Below is a small trained network, with its code and all its weights. Each question gives an input and a target symbol and asks what happens when units are switched off, that is, made to give their printed mean instead of their output.

import numpy as np


def w(rows, s, z=0):
    codes = np.array(rows[::2]) - 128.0
    scale = np.full(codes.shape[1], s)
    scale[-1] = z or s
    return codes * scale


def f(y):
    return y / 2 * (1 + np.tanh(0.7978845608 * (y + 0.044715 * y**3)))


def softmax(a):
    e = np.exp(a - a.max(-1, keepdims=True))
    return e / e.sum(-1, keepdims=True)


def log_softmax(a):
    a = a - a.max(-1, keepdims=True)
    return a - np.log(np.exp(a).sum(-1, keepdims=True))


def net(x, mask):
    ids = ['αβγεζηθλμξπστφψω'.index(c) for c in x.split()]
    T = len(ids)
    res = E[ids] + P[:T]
    u = 0
    for l in range(2):
        q, k, v = (res @ M[l].T for M in (Q, K, V))
        z = softmax(np.where(np.tri(T) > 0, q @ k.T / 2**0.5, -1e9)) @ v
        res = res + np.where(mask[u], z, O[l][:, -1]) @ O[l][:, :-1]
        u += 1
        y = f(res @ A[l][:, :-1].T + A[l][:, -1])
        res = res + np.where(mask[u : u + 8], y, B[l][:, -1]) @ B[l][:, :-1]
        u += 8
    return log_softmax(res[-1] @ U[:, :-1].T + U[:, -1])


Q, K, V, O, A, B = {}, {}, {}, {}, {}, {}
E = w([
[165,74,114,22,195,171],'α',
[68,211,153,74,91,177],'β',
[173,123,114,116,202,137],'γ',
[137,166,124,27,155,54],'ε',
[90,113,66,197,199,146],'ζ',
[129,172,76,124,244,76],'η',
[62,177,90,74,31,90],'θ',
[51,152,156,200,212,186],'λ',
[12,115,165,160,114,128],'μ',
[63,248,99,71,195,156],'ξ',
[82,145,7,191,129,160],'π',
[117,159,48,100,189,137],'σ',
[137,108,31,90,130,81],'τ',
[112,63,55,104,90,166],'φ',
[156,111,160,195,96,171],'ψ',
[150,134,135,10,130,188],'ω',
],0.017)
P = w([
[79,1,103,99,157,146],'0',
[102,52,120,95,139,140],'1',
[118,94,126,92,133,129],'2',
[134,125,129,91,126,124],'3',
[147,148,135,86,120,123],'4',
[165,168,141,88,109,129],'5',
[178,179,149,87,101,131],'6',
],0.0093)
Q[0] = w([
[61,129,201,184,63,33],'L0H0',
[129,148,212,198,250,126],'L0H0',
],0.016)
K[0] = w([
[66,62,248,110,60,85],'L0H0',
[158,123,175,179,173,165],'L0H0',
],0.012)
V[0] = w([
[231,148,200,202,73,136],'L0H0',
[202,254,80,116,113,131],'L0H0',
],0.0086)
O[0] = w([
[73,190,150,196,104,5,1],'L0H0',
[43,3,96,151,168,122,87],'L0H0',
],0.0039,0.0077)
A[0] = w([
[166,168,115,126,96,126,3],'L0N0',
[115,142,165,152,148,133,78],'L0N1',
[133,113,128,179,117,64,110],'L0N2',
[15,50,120,166,141,84,105],'L0N3',
[154,211,129,177,99,55,89],'L0N4',
[171,127,127,155,110,126,53],'L0N5',
[81,53,162,191,169,93,153],'L0N6',
[113,252,119,176,119,27,30],'L0N7',
],0.019,0.0041)
B[0] = w([
[104,109,108,160,159,108,140],'L0N0',
[142,129,167,116,100,122,203],'L0N1',
[178,195,133,109,100,111,98],'L0N2',
[65,3,113,114,165,179,222],'L0N3',
[53,138,195,142,140,54,221],'L0N4',
[132,136,83,81,121,213,255],'L0N5',
[150,143,85,119,166,195,226],'L0N6',
[165,117,85,97,150,184,123],'L0N7',
],0.018,0.00085)
Q[1] = w([
[153,95,1,60,166,217],'L1H0',
[151,124,235,178,84,88],'L1H0',
],0.027)
K[1] = w([
[130,91,253,164,144,138],'L1H0',
[106,186,46,103,166,114],'L1H0',
],0.035)
V[1] = w([
[114,119,183,135,81,118],'L1H0',
[82,200,1,101,105,98],'L1H0',
],0.0063)
O[1] = w([
[173,116,76,94,81,192,120],'L1H0',
[111,58,251,85,52,34,2],'L1H0',
],0.0022,0.0028)
A[1] = w([
[143,146,170,148,44,79,112],'L1N0',
[92,218,164,123,102,45,3],'L1N1',
[143,80,78,151,130,111,17],'L1N2',
[96,88,104,83,170,53,48],'L1N3',
[111,214,79,153,51,60,71],'L1N4',
[146,82,156,131,64,88,39],'L1N5',
[252,86,183,164,210,90,73],'L1N6',
[158,95,138,90,179,27,156],'L1N7',
],0.012,0.004)
B[1] = w([
[140,146,148,102,143,54,216],'L1N0',
[147,95,40,197,115,169,205],'L1N1',
[171,143,120,175,75,101,126],'L1N2',
[141,236,41,117,145,137,249],'L1N3',
[157,124,231,205,163,88,182],'L1N4',
[125,207,59,144,191,107,112],'L1N5',
[2,165,98,203,68,114,190],'L1N6',
[175,183,111,145,95,204,223],'L1N7',
],0.013,0.002)
U = w([
[112,117,93,93,124,234,239],'α',
[104,220,229,59,63,118,231],'β',
[97,151,134,198,98,119,158],'γ',
[178,210,146,78,115,150,2],'ε',
[165,65,86,139,231,135,55],'ζ',
[118,178,96,141,186,141,9],'η',
[86,119,78,49,77,26,172],'θ',
[140,162,195,152,252,200,16],'λ',
[55,57,190,122,131,153,89],'μ',
[90,168,143,62,254,110,51],'ξ',
[142,70,69,153,128,143,34],'π',
[178,106,89,89,226,103,74],'σ',
[221,115,65,113,103,104,45],'τ',
[196,42,97,103,83,116,78],'φ',
[236,125,196,186,40,198,174],'ψ',
[216,85,162,28,188,109,97],'ω',
],0.0077,0.0069)

Each question gives the input, a string of symbols that net reads in full, and the target symbol t.
The units are the heads (2 rows each of Q, K, V and O) and the neurons (one row each of A and B). Each row of codes is followed by its name. A weight is (code - 128) times the scale printed after its matrix; where a second scale follows, it is the last column's (O, A, B and U).
mask holds one flag per unit, layer by layer, with each layer's heads first. A switched-off unit (its flag False) gives its mean, the last column of its rows in O or B, instead of its output. The means were averaged over made-up inputs and are rounded, as every weight is.
A unit's drop is (log p(t) with every unit on - log p(t) with that unit switched off) / (log p(t) with every unit on - log p(t) with every unit switched off).
The circuit of an input: a set's keep is (log p(t) with only the set's units on - log p(t) with every unit switched off) / (log p(t) with every unit on - log p(t) with every unit switched off). Starting from the 12 units with the biggest drops (on a tie, the unit counted first), units are removed one at a time, each time the one whose removal leaves the highest keep (on an exact tie, the one counted first), for as long as the keep stays at least 0.8.
units of the circuit, in order: the units of the circuit, biggest drop first
k most important neurons: the k neurons with the biggest drops, biggest first
top k neurons in layer l: the k neurons of layer l with the biggest drops, biggest first
drop when u is switched off: that unit's drop, to one decimal
input θ γ η, target η: units of the circuit, in order : (L1N3; L1N6; L0N5)
input ψ μ ψ, target β: 2 most important neurons : (L0N4; L0N5)
input θ ψ β μ, target μ: units of the circuit, in order : (L0N3)
input ψ ω ψ ψ β ε, target α: 3 most important neurons : (L1N7; L1N0; L1N4)
input β μ ψ ψ θ ψ, target γ: 3 most important neurons : (L0N4; L1N1; L0N6)
input τ ω μ ψ φ μ ψ, target β: units of the circuit, in order : (L0H0; L0N4)
input ψ ψ ψ β ε, target α: units of the circuit, in order : (L1N7; L1N0)
input λ ω ψ ψ θ ψ λ, target β: 2 most important neurons : (L0N1; L0N7)
input λ λ β θ μ, target μ: 3 most important neurons : (L0N3; L1N3; L1N7)
input ψ ψ η, target α: units of the circuit, in order : (L1N7; L1N6)
input β ω η ψ ψ ψ θ, target α: 3 most important neurons : (L0N3; L0N7; L1N0)
input π ψ τ ψ ψ ψ, target γ: units of the circuit, in order : (L0H0; L0N4; L1N1)
input ξ λ μ ω ψ θ, target α: top 3 neurons in layer 0 : (L0N3; L0N7; L0N4)
input λ λ α ε θ ψ, target α: top 3 neurons in layer 1 : (L1N4; L1N0; L1N2)
input ψ ψ μ β θ η, target α: drop when L1N4 is switched off : 0.1
input ε ω γ, target γ: drop when L1N4 is switched off : 0.0
input φ τ ξ φ μ ψ, target α: drop when L1N6 is switched off : -0.1
